Here is a tiny trained network, its code and every weight. The questions are about switching its units off for an input and a target symbol, where a switched-off unit gives its printed mean instead of its output.

import numpy as np


def w(rows, s, z=0):
    codes = np.array(rows[::2]) - 128.0
    scale = np.full(codes.shape[1], s)
    scale[-1] = z or s
    return codes * scale


def f(y):
    return np.maximum(y, 0)


def softmax(a):
    e = np.exp(a - a.max(-1, keepdims=True))
    return e / e.sum(-1, keepdims=True)


def log_softmax(a):
    a = a - a.max(-1, keepdims=True)
    return a - np.log(np.exp(a).sum(-1, keepdims=True))


def net(x, mask):
    ids = ['ΓΘΞΨαδπτω'.index(c) for c in x.split()]
    T = len(ids)
    res = E[ids] + P[:T]
    q, k, v = (res @ M[0].T for M in (Q, K, V))
    z = softmax(np.where(np.tri(T) > 0, q @ k.T / 2**0.5, -1e9)) @ v
    res = res + np.where(mask[0], z, O[0][:, -1]) @ O[0][:, :-1]
    y = f(res @ A[0][:, :-1].T + A[0][:, -1])
    res = res + np.where(mask[1:17], y, B[0][:, -1]) @ B[0][:, :-1]
    return log_softmax(res[-1] @ U[:, :-1].T + U[:, -1])


Q, K, V, O, A, B = {}, {}, {}, {}, {}, {}
E = w([
[217,76,109,119,172],'Γ',
[89,190,96,83,187],'Θ',
[166,91,106,116,175],'Ξ',
[90,253,155,63,71],'Ψ',
[174,100,139,125,116],'α',
[106,118,107,112,170],'δ',
[71,192,127,84,119],'π',
[123,120,140,124,119],'τ',
[118,178,180,110,40],'ω',
],0.021)
P = w([
[119,138,132,196,138],'0',
[110,101,187,99,158],'1',
[132,103,97,56,96],'2',
[63,86,46,193,83],'3',
[49,61,202,131,130],'4',
[98,32,82,38,60],'5',
[119,120,57,201,2],'6',
[76,60,231,164,99],'7',
[223,211,122,115,171],'8',
[72,202,194,225,157],'9',
],0.018)
Q[0] = w([
[126,121,213,107,168],'head 1',
[122,160,181,249,148],'head 1',
],0.02)
K[0] = w([
[167,204,172,252,154],'head 1',
[205,180,115,94,180],'head 1',
],0.017)
V[0] = w([
[30,135,75,84,218],'head 1',
[209,6,89,155,231],'head 1',
],0.012)
O[0] = w([
[103,161,250,209,235,123],'head 1',
[3,55,95,123,170,10],'head 1',
],0.015,0.011)
A[0] = w([
[244,153,48,63,98,107],'neuron 1',
[139,136,40,2,83,183],'neuron 2',
[109,150,196,115,177,75],'neuron 3',
[172,126,241,168,121,56],'neuron 4',
[139,119,89,228,94,231],'neuron 5',
[124,158,126,92,175,221],'neuron 6',
[222,165,203,161,175,96],'neuron 7',
[40,68,133,133,167,108],'neuron 8',
[228,121,77,62,61,92],'neuron 9',
[101,234,48,197,153,162],'neuron 10',
[148,196,126,191,182,66],'neuron 11',
[131,235,202,161,89,139],'neuron 12',
[115,140,138,175,16,88],'neuron 13',
[150,109,77,109,230,119],'neuron 14',
[164,13,87,175,111,179],'neuron 15',
[105,45,14,45,11,5],'neuron 16',
],0.0084,0.012)
B[0] = w([
[46,179,151,141,124,252],'neuron 1',
[163,40,116,162,98,212],'neuron 2',
[152,91,58,200,66,155],'neuron 3',
[108,146,80,114,137,184],'neuron 4',
[152,105,191,29,99,162],'neuron 5',
[200,19,207,134,69,155],'neuron 6',
[85,106,77,106,143,223],'neuron 7',
[196,254,142,99,130,178],'neuron 8',
[68,169,144,148,128,243],'neuron 9',
[146,63,185,115,123,153],'neuron 10',
[69,103,88,108,108,163],'neuron 11',
[179,82,84,130,194,227],'neuron 12',
[84,133,123,126,166,170],'neuron 13',
[52,202,175,148,82,142],'neuron 14',
[94,140,145,101,103,154],'neuron 15',
[146,132,92,203,183,189],'neuron 16',
],0.0067,0.039)
U = w([
[84,132,68,155,139,10],'Γ',
[155,132,122,254,157,63],'Θ',
[99,143,172,106,125,129],'Ξ',
[170,181,102,136,148,74],'Ψ',
[147,83,71,159,75,104],'α',
[191,160,226,218,139,145],'δ',
[238,137,108,162,127,191],'π',
[182,89,161,89,61,254],'τ',
[165,157,126,212,72,134],'ω',
],0.0075,0.0081)

Each question gives the input, a string of symbols that net reads in full, and the target symbol t.
The units are the heads (2 rows each of Q, K, V and O) and the neurons (one row each of A and B). Each row of codes is followed by its name. A weight is (code - 128) times the scale printed after its matrix; where a second scale follows, it is the last column's (O, A, B and U).
mask holds one flag per unit, heads first, then neurons. A switched-off unit (its flag False) gives its mean, the last column of its rows in O or B, instead of its output. The means were averaged over made-up inputs and are rounded, as every weight is.
A unit's drop is (log p(t) with every unit on - log p(t) with that unit switched off) / (log p(t) with every unit on - log p(t) with every unit switched off).
The circuit of an input: a set's keep is (log p(t) with only the set's units on - log p(t) with every unit switched off) / (log p(t) with every unit on - log p(t) with every unit switched off). Starting from the 12 units with the biggest drops (on a tie, the unit counted first), units are removed one at a time, each time the one whose removal leaves the highest keep (on an exact tie, the one counted first), for as long as the keep stays at least 0.8.
circuit, biggest first: the units of the circuit, biggest drop first
unit that matters most: the unit with the biggest drop
top k neurons: the k neurons with the biggest drops, biggest first
drop when u is switched off: that unit's drop, to one decimal
input ω Θ ω α, target ω: circuit, biggest first -> head 1; neuron 1
input Θ τ π, target τ: unit that matters most -> neuron 16
input ω ω Θ, target ω: circuit, biggest first -> head 1; neuron 1; neuron 9; neuron 2
input π ω Θ π Θ α α ω Θ Ψ, target Θ: circuit, biggest first -> head 1; neuron 3; neuron 12
input δ Γ ω δ Ξ ω Ξ, target ω: circuit, biggest first -> head 1; neuron 1
input π Ξ Θ ω Ξ ω Ξ Γ, target π: top 3 neurons -> neuron 1; neuron 9; neuron 12
input Θ Ψ Ξ Θ π, target Θ: circuit, biggest first -> head 1; neuron 3; neuron 4
input τ Ψ Γ τ π, target τ: circuit, biggest first -> neuron 1; neuron 16
input Θ Ξ τ Ξ Γ, target Θ: circuit, biggest first -> head 1; neuron 3; neuron 7
input τ Θ Ψ ω Ξ, target τ: top 4 neurons -> neuron 1; neuron 9; neuron 16; neuron 12
input ω Γ δ ω Ψ Ψ Ξ ω π Θ, target π: circuit, biggest first -> neuron 1; neuron 9
input Γ Γ Θ, target Θ: top 2 neurons -> neuron 3; neuron 5
input Ψ Ψ δ Ξ ω ω ω Θ Θ, target ω: circuit, biggest first -> head 1; neuron 1; neuron 2
input Ξ δ δ ω π α, target ω: circuit, biggest first -> head 1; neuron 1; neuron 9
input α Γ Γ, target α: circuit, biggest first -> head 1
input α ω Θ τ Ξ, target α: top 2 neurons -> neuron 16; neuron 1
input Ψ Γ Γ, target Ψ: top 2 neurons -> neuron 1; neuron 7
input Ψ Ξ ω ω Ξ Θ Ψ Ψ, target Ψ: top 2 neurons -> neuron 12; neuron 7
input π τ ω Γ π Ψ τ Ξ, target π: top 2 neurons -> neuron 1; neuron 9
input δ Γ δ Γ Ψ α Ξ, target α: top 2 neurons -> neuron 1; neuron 16
input Ξ Γ π, target π: top neuron -> neuron 12
input ω Ξ π Γ π Θ Ξ Ψ, target ω: drop when neuron 1 is switched off -> 0.4
input Θ δ Ξ Θ ω Ξ α Ψ, target Θ: drop when head 1 is switched off -> 1.2
input Θ ω Θ ω α Γ, target ω: drop when neuron 14 is switched off -> 0.0
